[128 = 0]
1: [115 185 135 128  99 108 128 148 170 192 145 125  71  87 130 139 190 139
 148 119  87 114 139 190 155 140 124  89 127 121 107 130 128 112 144 130
 110 114 139 135 138 159 124 141 112 101 108 131 142 150]
2: [116 104 114 128 146 163 135 143 110  76 121 157 141  97 130 124 153 127
 155 115 110 143 109 182 148 140 129  55  74  99 133 145 134 117 109  87
  95 138 152 198 122 103  97  74 131 158 206 153 118 119]
3: [103 108 112 164 160 168 131 119  97  57 123 194 190 124 113  84  76  89
 185 148 165 142  46  70 109 164 145 159 147 102  47 119 135 129 171 143
 117  95 108 154 110 145 125 137 106 125 159 151 104 120]
4: [154 176 108  73 100 130 129 186 153 102 116  98 127 129 142 140 166 113
 133 117 118 161 148 161 121 135 116 116 129 104  77 133 140 121 155 139
 107  70 153 158 130 134 131 109  83 112 155 168 202 140]
5: [119 127  79 101 130 190 160 167  93  15  95 143 177 160 150  81  84  57
 137 140 205 184 120  97  79  97 134 180 165 127  31  98 123 108 164 156
 133 114 116 139 116 111 151 142 121 141 140 142 114 115] : 3 4 2
6: [ 99 100 138 192 189 152 107 123  75 101 137 217 180 123 106  91 126 124
 203 137 196 119  46 150 138 157 143 138 146 109  40 131 140 128 159 129
 102 124 153 157 110 118 116 140 128 143 190 155  61 118] : 3 2 5
7: [115 163 131 155 122 116 104 136 129 159 123 160 117  72 114 112 195 140
 181 137  77  87  74 180 153 180 125  92  88  90  73 175 152 130 145 103
  97 118 147 181  85 115 109 111 112 128 137 133  74 137] : 1 2 6
8: [106 127 102 112 134 169 145 139 135  26  82 137 166 143 148 122  97  51
  99 130 189 198 154 116  82 106 123 159 180 125  66 114 113  93 174 174
 143 118 122 104 103 160 142 159  95 126 105 156 158 125] : 5 3 4
9: [114 102  99  94 132 159 132 144 105  25  78 144 185 150 135 101  93  85
 121 142 196 191 115  90  80 113 126 160 178 130  66 118 129 113 143 143
 125 118 126 128 109 144 126 137 127 136 162 128 102 117] : 5 8 3
10: [ 97  94 109 140 159 168 142 138 108  88 127 156 154 102 126 133 148 122
 165 134 105 142 105 194 145 143 124  85  99 110 116 166 147 129 113 124
 108 140 148 141 102 106 130 104 111 128 143 138 139 128] : 2 7 4
11: [130 172 121  86 102 143 140 149 134 124 101 117 119 115 135 141 163  88
 143 134 128 139 102 153 112 122 120 130 174  96  44  98 118 130 186 181
 110  86 100 122 117 151 188 186  89  70  96 120 173 170] : 4 1 8
12: [122 209 114  81  82 125 139 164 144 255 113 144 144 125 144 122 134  90
 145 111 160 141  85 142 101 121 127 182 150 118  47 110 122 126 180 166
 129  96 111 121 103 145 145 134 114 134 136 135 117 116] : 11 1 4
13: [100 156 134 127 128 114 116 141 159 149 141 105 105 106 140 160 178 129
 103 113 102 143 208 215 127 128  96 100 121 127 195 152 121  65 106 116
 164 182 148 143 100  98 129 147 165 148 149 127  62  99] : 1 10 2
14: [102 114 119 142 156 160 114 110 135  96 134 160 162 149 116 100 115 122
 175 153 151 127  79 127 114 145 148 161 132 124  51 113 129 118 175 142
 151 112 114 131  86 131 145 169 157 145 150 128  47  99] : 3 6 9
15: [101  13 119 140 176 167 150 117 113  63 116 127 153 130 122 122 114 118
 136 128 113 128 127 148 155 129 106 129 125 111 155 149 143 118 132 112
 130 144 139 139 153 141  92 146 133 151 146 107  74 118] : 10 2 14
16: [142 200 124  98  71 136 124 152 155 149  98  95  96 107 158 123 163  88
 132 135 146 151 151 172 130 121 131 105 142 108 101 138 121 128 122 133
 114 128 126 150 107 125 139 126 101 100 126 145 217 145] : 4 1 11
17: [133  94  92  97 138 180 155 152  98  31  93 145 178 131 154 126 130  96
 129 143 133 144 131 162 127 152 129  85  91 129 106 151 135 121  98 106
  92 134 149 179 109 102 116  82 147 129 171 128 118 112] : 2 10 15
18: [132 201 122  82  97 127 141 158 140 115 113 131 134 123 134 129 136  95
 154  99 142 137  88 144 123 145 154 172 143 106   8 101 151 160 194 164
 108  65 105 141 132 191 158 133  64 106 120 152 205 175] : 11 4 12
19: [109  86 105 114 139 166 136 129 125  59 101 123 121  97 117 119 137 120
 165 120 115 121 109 140 145 186 128  86  92 107  90 178 147 128 140  98
  96  81 139 188 139 129 102  81  77 133 187 173 134 115] : 2 10 17
20: [ 91 118 136 208 170 159 108  93  87 140 156 193 165 111 112  93 122 123
 160 131 142 138  86 146 133 141 127 134 156 121  95 101 117  90 150 164
 127 150 119 140  79 105 146 165 166 143 119 117  39  99] : 14 6 3
21: [ 86  83 114 193 156 151 101 116  97 106 124 164 165 126  98 103 138 126
 141 130 115 101 107 157 147 146 115 103 119 137 129 168 127  98  97 108
 100 130 155 174 123 116 105 101 107 137 176 125 116 121] : 10 2 15
22: [131 192 145 111  90  83 116 153 177 198 121 118  97  87 136 130 200 141
 147  99  94 123 149 215 149 156  95  71 109 129 102 167 126 117 140 140
 135 115 151 125  98 133 125 165 121 131 133 117  67 133] : 1 7 13
23: [121 106  79  72 124 178 163 175 155  28  84  85 113 148 150 116 118  85
 107 133 162 134 165 159 129 125 107 131 129 107  87 146 123 112 141 128
 112 124 119 164 137 122  91 132  83 118 171 150 133 122] : 17 4 19
24: [105  78  95 119 163 194 115 132 104  21 103 197 171 107 126  79 112 100
 152 135 162 164 127 151 118 129 106 140 140 131  64 149 118  90 129 139
 127 144 156 132 101 104  92 167 143 180 163 127   1 110] : 14 9 15
25: [113  74 115 149 155 155 118 130  98  53 118 171 180 107 130 110 141 130
 152 138 124 128 117 150 118 155 129 107  87 103 102 174 149 130 124 107
  98 122 147 191 135 119  91  87 109 156 201 162 111 107] : 2 19 21
26: [120 171 139 204 149 112 101 110 136 172 156 184 131  86 106 124 173 129
 199 133  95  98  65 144 145 167 142 115  97 110  90 149 149 146 218 149
 113 127 135 163 114 134 114 158 131 140 140 124  79 119] : 7 20 14
27: [ 91  80  99 120 141 179 131 150 130  21 100 136 154 136 136  93 113  96
 154 137 155 161  69 145 121 161 132 131 118 106  52 141 162 127 168 138
  97 117 135 186 146 143 112  96  51 128 175 181 165 134] : 19 25 23
28: [127 103 100 126 141 197 142 127 117  13 105 136 179 182 159 113 103  75
 105 134 215 172 101  75  94 111 136 186 154 101  68  98 132 111 158 161
 129 107 106 108 113 140 139 130  87 153 138 141 161 136] : 5 9 8
29: [116 147 128 148 134 138 156 119 140  44 107 133 127 107 137 148 159 112
 113 103 135 175 187 168  99 112 101 130 169 152 125 126 108  61 123 174
 153 160 138 110  79 101 131 211 167 146 126 112  16 121] : 13 24 20
30: [131 114  80  60  97 163 148 150 138  49  83 118 176 122 167 149 132  97
 121 135 128 148 159 132 104 118 114 121 137 105  71 145 135 130 160 115
 102 101 136 156 113 138 135 120  90 140 178 156 139 122] : 23 4 17
31: [ 96  44 117 159 167 170 142 104  63  61 134 191 191 138 123 115 107 109
 151 126 147 128 113 116 117 123 140 118 133 154 141 136 123 126 128 129
 122 129 160 150  92 104 133  90 120 159 154 140 104 111] : 21 25 15
32: [ 84 120 143 204 162 182 112 132 111 118 134 166 142 100 126 121 155 109
 143 141 138 131 120 185 146 123 107  99 129 126  99 145 142  99 120 137
 127 148 150 156  99 113 126 131 134 152 144 112  82 118] : 21 10 20
33: [127 133 102  90  98 162 145 146 154  46  85  99 113 124 133 116 138 105
 144 122 140 149 127 157 141 149 120 132  95 103  34 138 148 131 173 124
  94  77 118 176 127 143 128 134  70 109 158 146 181 126] : 4 30 23
34: [125 105 104 164 169 172 128 113 103  84 126 195 182 136 131  77  74 116
 203 155 149 138  21  81 114 163 161 167 109 117   8 101 123 152 158 154
  98 110 105 137 124 138 139 129  94 142 149 140 101 121] : 3 14 6
35: [ 81 117 133 166 156 166 131 115 112  91 117 198 149  99 111  96 139 145
 182 129 146 141  98 116 127 167 130 128 121 119 113 133 130  99 146 169
 141 137 121 128  84 115 125 169 179 147 142 102  17 111] : 20 14 32
36: [115 141 125 146 119 146 121 151 127  82 119 130 135 118 151 127 124  87
 119 115 162 164 154 125  89 103 108 144 183 128 103 109  93  92 150 154
 147 141 113 108 107 131 153 153 148 130 111 124 129 148] : 8 9 29
37: [118  86 121 147 162 162 118 122  83  44 125 196 184 129 130  71 107 110
 202 155 170 106  57  78  97 132 140 188 152 112  35  91 149 122 183 145
 134 117 116 135 103 124 137 139 123 150 157 120 118 114] : 3 34 14
38: [105 190 151 166 103  93  98 134 169 229 154 150  82  68 121 142 193 145
 177 108  91  77 113 171 172 145 110  94  84  95  92 164 139 118 120 121
 112 134 147 130 101 118 117 159 138 155 126 138  81 123] : 22 7 1
39: [115 155 115 138 147 157 135 155 111  87 112 103 129 126 147 129 116  79
  90 116 161 181 184 166 101 102  82 145 165 168 157 115  90  64 123 157
 145 137 133 107  81  99 136 163 156 136 105 129 104 119] : 36 29 8
40: [146 204 145 109 119 107 116 148 166 181 105  94  99  86 115 166 206 125
 155 111  90 128 167 240 131 139 114  81  94 117  91 145 122  96 154 136
 115 129 114 156 132 127 173 142 146 112  99 127 166 152] : 1 22 16
41: [ 99 183 118 124 111  99  94 148 146 149 132 146 107  86 125 110 175 120
 171 124 113 152 110 131 137 123 106 152 149 115  55 120 104 104 192 166
 128 127 106 114  82 137 163 198 132 103  62 109  82 155] : 11 36 1
42: [155 182 128 114  97 115 127 133 153 132 130 165 134 114 133  97 150 111
 156 131 165 111  73  99 124 140 150 157 131  94  25 116 121 130 188 146
 104  74 115 153 123 160 166 156  83 101 121 144 167 123] : 18 11 12
43: [105  38 120 164 190 181 133 114  64  24 122 200 173 126 121  90 102  90
 151 138 165 145 103 135  99 124 125 132 130 115  76 151 152 122 117 136
 128 128 141 190 109  98 114 133 128 160 151 147  79 114] : 31 24 25
44: [138 111  91  67 119 176 140 186 126  17  96 114 167 169 154 115 138  83
 123 138 154 171 139 129 115 131 120 152 121 111  55 138 140 115 175 147
  96  85 116 146  78 147 130 130  71 112 141 117 165 126] : 30 33 23
45: [125 156  98  84 118 136 149 153 154  99 110 145 140 123 129 125 140 106
 155 129 137 131 109 110 121 153 134 152 130 102  17 115 143 147 206 150
 110  50 104 136 138 157 151 133  75  84 163 148 184 138] : 18 42 33
46: [ 93 101 140 173 158 146 129 125 106 132 130 174 144 124 132 131 171 113
 136  98 129 111  90 170 155 139 143  81 108 118 120 147 143 132 116 112
 106 125 143 155 126 102 120  99 122 125 131 155 140 122] : 10 21 32
47: [126 186 123  91  93 132 138 169 159 152 108  78 100 106 167 138 175 112
 129 103 130 164 164 194 122 109 118  95 157 142  96 135 134 101 137 157
 146 116 139 107  66 121 158 173 117 111  96 106 115 153] : 16 22 1
48: [117  86  86  86 104 164 151 142 124  40 101  95 133 140 174 137 107  81
  89 124 167 180 153 137 102 106 117 151 151 136  74 106 127 111 149 132
 118  95 108 144 119 151 150 133 101  77 115 143 202 149] : 44 8 30
49: [109  92 118 168 155 168 131 131 107  48 106 182 180 122 143 103 114  88
 179 147 162 132  81 117 122 136 126 149 130 129  65 119 103 108 137 136
 124 151 133 140  70 111  95 161 153 166 182 127   9  96] : 24 14 35
50: [151 196 125 101  85 118 135 179 164 146  93 116 116 105 135 137 170 106
 127 121 142 176 133 148  89 118 121 134 162 131  24 113 121  96 177 179
 147 129 132  99  62 122 174 191 142 106  75 129  85 157] : 47 41 11
51: [105 123 101 178 148 137 126 133 112 104 129 137 150 130 137 123 138 106
 119 125 141 171 156 187 112 110 103 118 151 132 142 128  90  47 120 144
 142 163 151 126  60  98 126 171 174 151 124 117  20  96] : 29 39 32
52: [ 97 178 153 178 157 146  88 100 113 117 146 201 156  82 103  94 138 124
 200 136 125 122  56 136 132 169 131 113 114 103  57 160 108 108 142 129
 111 130 140 164  80 111 136 134 140 183 159 130  23  97] : 35 20 6
53: [104  94  97 135 132 175 118 127 145   4 115 165 175 137 121  90 104  97
 179 137 157 138  83 141  99 158 129 174 146 123  21 126 105  91 194 165
 121 128 153 141  82 108  96 168 137 166 155 135   1  85] : 49 24 14
54: [ 99 117  88 111 135 149 161 124  79  64  90 133 163 153 134 149 120 101
 108 127 167 169 118 114  85 125 135 127 149 121  71 113 119 149 153 136
  78 108 117 175 130 157 138  77  72  89 165 169 232 140] : 48 27 30
55: [ 96 157 143 141 144 143 111 131 135  81  74 128 147 132 149 116 126  81
 128 127 169 181 168 143  91  92  98 151 164 129  84 110 111  74 149 171
 136 115 119  93  98 120 158 160 114 121 117 125 132 131] : 36 8 39
56: [125 109  86 104 138 158 142 138 146  18  96 132 162 160 144 126 102  98
 116 132 167 156 133 142 114 133 130 177 148 109  74 125 119 130 169 155
 108  88 106 148 136 134 132 109  79 112 122 155 206 132] : 48 44 54
57: [112 108 132 138 147 139 120 108 121  98 138 171 146  94  91  66 120 116
 209 138 135 107  28  74 108 163 153 153 111  94  21 142 166 159 191 149
 104  97 119 150 155 152 135 132  94 110 138 144 123 109] : 34 3 37
58: [ 91 118 139 223 142 157 112 107 102 143 152 194 147  93 116  97 136 138
 180 145 144 127 104 174 112 128 138 102 125 135 117 155 142 101 117 113
 117 147 181 167 110 102 123 120 148 159 161 154  84  98] : 32 21 46
59: [120 157 133 178 154 118 114 127 132 135 139 162 139 103 121 119 155 112
 145 114 135 131 138 164 121 122  99 106 125 136 134 148 103  80 119 150
 155 161 148 131  66  81  97 168 159 179 165 110   6  99] : 51 32 35
60: [111 136 108 146 133 138 111 135 115 135 102 154 116  89 104 114 156 130
 173 128 116 113 106 199 155 153 112  67  82 108 104 200 154  92 128 109
  92 135 154 179 133 109 117 122  89 137 149 158 131 123] : 10 7 46
61: [ 92  99 106 177 151 173 106 116 101  72 115 183 164 120 135  96 163 115
 150 124 142 152 111 170 124 136 131 108 127 140  91 154 133  92 120 123
 106 148 144 167  98  93 121 115 134 152 160 147 105 121] : 32 21 10
62: [ 94  80 113 171 153 154 135 100  98  75 120 150 121 128 137 120 139 120
 129 140 146 151 150 171 113 128 107 127 138 120 123 126 125  71 148 139
 143 156 143 109  83 104 112 195 145 146 133 116  32 137] : 51 29 35
63: [115 140 147 167 140 118  98 134 158 180 142 133  86  96 128 132 208 152
 164  99  75  99 124 203 167 152  93  98  88 119  95 184 149 110 133 117
 116 146 120 167 115 131 120 132 111 146 129 144  85 129] : 38 7 22
64: [133 167  94  61  77 141 139 158 151  95  98 122 137 115 127 108 158  97
 167 120 146 140  72 143 117 153 134 135 121  92  20 144 142 135 201 143
 111  91 111 138 127 134 147 136  99 119 158 157 109 118] : 45 33 42
65: [136 160 118  79 108 158 140 153 120  85  84 120 147 146 154 122 133  98
 117 123 174 183 163 164  84 102 115 123 175 121  91 125 117 100 144 144
 115 138 138 149 103 116 140 131  96 118 162 149 129 124] : 30 55 36
66: [127 182 125 101  98 144 132 119 130  99 122 167 127  81 127 104 175 140
 196 130 127 122  82 162 132 149 135 113 112 103  17 153 169 131 185 120
  98 100 131 174 116 103 122 137 114 137 153 138  47 112] : 64 7 52
67: [ 99 132 135 159 125 128 117 126 158 185 138 159 109  65 127 118 192 155
 187 139  98  96  73 175 147 166 137  88  88 110  80 150 149 122 148 100
 110 116 146 152 108 113 135 123  97 119 128 122 128 143] : 7 63 60
68: [126 155 125  90 122 126 140 164 134 117 106 102 110 123 148 137 155 111
 120 101 139 156 174 155 118 106 115 111 124 127  96 145 124 114 135 130
 101 121 131 159 116 132 151 107  90 106 158 165 206 139] : 4 16 65
69: [118 163 136 201 152 149 108 117  94 136 169 182 166 116 115  91 142 126
 180 148 130 141  78 152 143 152 130 113 110 113 120 141 142 103  97 108
 122 157 133 159  88  94 121 113 140 178 193 130  58  93] : 58 52 32
70: [123 164 117 110 109 128 122 136 155 130 116 118  87  91 129 136 163 129
 152 113 121 143 159 159 134 130 114 135 119 122 104 125 128 113 146 147
 136 123 112 115  98 146 147 177 105 103  73 104 126 160] : 47 41 1
71: [120 132 128 138 126 165 141 134 123  64 137 170 151 114 135  99 124 130
 169 146 178 114  83  99 114 138 122 162 141 117  69 133 141 119 154 145
 142 133 121 125  94  96 125 142 141 163 170 134   1  90] : 49 14 35
72: [111 132 108 104 106 145 128 133 132  33  90 104 134 136 153 138 135  81
 106 120 159 184 205 144  99  95  92 159 162 121  86 119  93  91 152 164
 128 123 120 127  83 134 153 166 122 119 105 145 166 145] : 55 36 8
73: [125 158 128 140 108 146 107 146 153 160 106  99 129 117 155 157 170 126
 131  94  97 156 179 220 167 134 112  59 110 124 136 174 131  92 112 103
 100 146 118 173  78 110 140 155 165 135 139 134  62 137] : 13 22 63
74: [158 210 125  75  90 147 152 173 156 154 100  97 126  92 168 160 168  96
  98 119 123 165 169 160 114 123 128 132 152 152  83 116 118 115 164 178
 120 119 107 131  91 129 182 148 119 106  91 121 168 142] : 47 16 50
75: [115 107 123 128 145 148 106 120 106 130 136 150 152 116 131 108 123 124
 144 118 135 141 128 151 117 112 119 122 159 141 144 100 107  65 117 164
 138 169 122 122  58  93 136 147 147 133 125 118  63 115] : 51 62 20
76: [126 173 146 116 108 131 118 160 151  75  75 101 127 126 180 124 126  85
  96 106 176 190 200 149  84  72 103 144 151 154  82 119  95  66 138 159
 157 151 137 115  91 114 138 169 149 133 121 106  80 125] : 55 39 36
77: [133 174 139 146 105 118 116 148 134 165 109 137 141 126 128 115 120 106
 154 120 147 142  71 154 104 121 135 160 166 115  34 101  93 128 166 168
 143  89  82  96  98 136 165 183 108 115  72 114 130 172] : 11 41 50
78: [133 101 113 104 130 154 132 133 113  70 117 111 118 119 135 114 159 122
 146 136 110 129 128 162 150 165 118 103 102 104  98 167 154 150 157  94
  73  85 153 191 144 137 111  85  92 143 176 170 165 100] : 19 25 33
79: [117 203 142 167 116 125  99 155 157 211 138 157 108  84  97 140 191 151
 171 110 102 132 107 192 150 163 125  80 111  93  96 161 142 139 122  95
 118 132 140 161  82  99 141 130 132 160 147 123  61 121] : 38 7 63
80: [110  67 110 181 176 189 114 128  83  50 117 176 175 113 119  87 102  93
 178 141 173 148  86 148 120 138 134 137 125 122  80 157 148 119 141 113
  97 113 142 204 114 109 123  99 108 131 188 165 141  98] : 43 25 61
81: [139 143  74  66 121 165 157 170 144   1  91 111 151 148 170 126 124  94
 110 115 170 203 176 158  91 105 116 139 152 127  75 138 125 106 177 159
 112 132 128 122  96 162 135 129 103 109 135 130 166 138] : 44 72 48
82: [125 111  86  70 106 171 147 146 134  41 104 133 143 125 134 106 140 109
 170 129 152 110  99 151 123 174 128 137 105 109  59 147 149 142 168 139
 102  82 135 148 115 161 125 122 128 132 141 130 112 131] : 64 33 30
83: [133 234 149 140  91  89 117 142 160 133 143 141  94  72 132 138 167 118
 147 120 104 155 150 175 115 155 121 159 161 112  46 117 111  92 183 170
 135 127 131 112  79 126 150 165 156 111 111 102  59 137] : 41 50 70
84: [123 195  92  97 103 137 137 170 169  84 101 144 134  99 130 112 161 110
 167 127 142 138  91 134 121 159 145 161 119  95   6 113 135 145 227 148
 119  55  96 136 115 181 168 151  76  72 123 157 176 176] : 45 18 42
85: [ 95 131 152 191 137 135 106 114 113 152 151 205 147  98  82  99 136 146
 198 120 124 107  69 152 129 164 128 114 113 119  82 134 131 101 134 136
 135 127 140 169  89 103 112 147 155 180 154 122  31 101] : 52 69 58
86: [109 132 134 109 130 136 134 142 134  99  78 113 132 142 145 139 134  98
 104  97 153 181 210 181 125 105  98 118 157 161 121 134 105  60 122 159
 148 144 133  85  83 101 129 164 137 148 106 106  75 138] : 39 76 29
87: [115  67  92  62 106 195 133 159 111   1 109 127 146 156 157 106 126  78
 117 134 177 158 102 126 114 129 129 172 120 120  58 132 135 143 151 128
 115  97 122 127 144 157 126 127  89 115 137 148 195 128] : 56 44 48
88: [ 96 123 122 210 168 151 109  99 100 104 131 182 153 123 115 101 125 106
 159 130 127 146 110 120 117 104 140 141 138 120 109 115 102 107 131 159
 126 165 129 131  66  91 133 159 165 160 132  99  63 104] : 20 35 75
89: [169 174 113  61  98 154 150 179 149  98  95 122 128 118 125 116 131 119
 133 128 126 152 107 130 130 150 118 131 121 115  52 142 147 144 170 133
 104  84 119 169 126 116 139  84  85 125 154 136 182 145] : 4 33 45
90: [129 120 116 109 138 172 128 148 101  48  84 152 191 153 161  90  72  95
 121 156 190 168 120  98  99  77 127 168 170 148  76 115 113 105 160 157
 130 138 126 131  93 118 154 147 131 135 179 141 117 122] : 9 5 28
91: [ 96 111 100 154 145 181 131 135  98  38 112 165 179 128 140  87 121 102
 165 148 159 145 102 144  99 134 122 143 134 117  58 156 135 116 144 125
 114 140 152 196 100 107 106 103 138 157 199 149  73  82] : 80 61 43
92: [101 181 110 121 123 129 127 131 139 115  87  98 127 110 137 148 163 100
 123 102 115 148 197 211 118 114  86  91 132 121 128 140 135  75 115 135
 131 155 150 156  83 108 131 177 115 150 147 131  91 107] : 13 73 86
93: [121 122  91 112 119 183 138 147 115  47 116 172 174 130 123  98 118  91
 158 144 156 127  33 128 125 164 152 130 101  82  17 127 151 167 167 135
  91  87 118 161 126 160 133 127  82  98 139 137 174 160] : 27 82 45
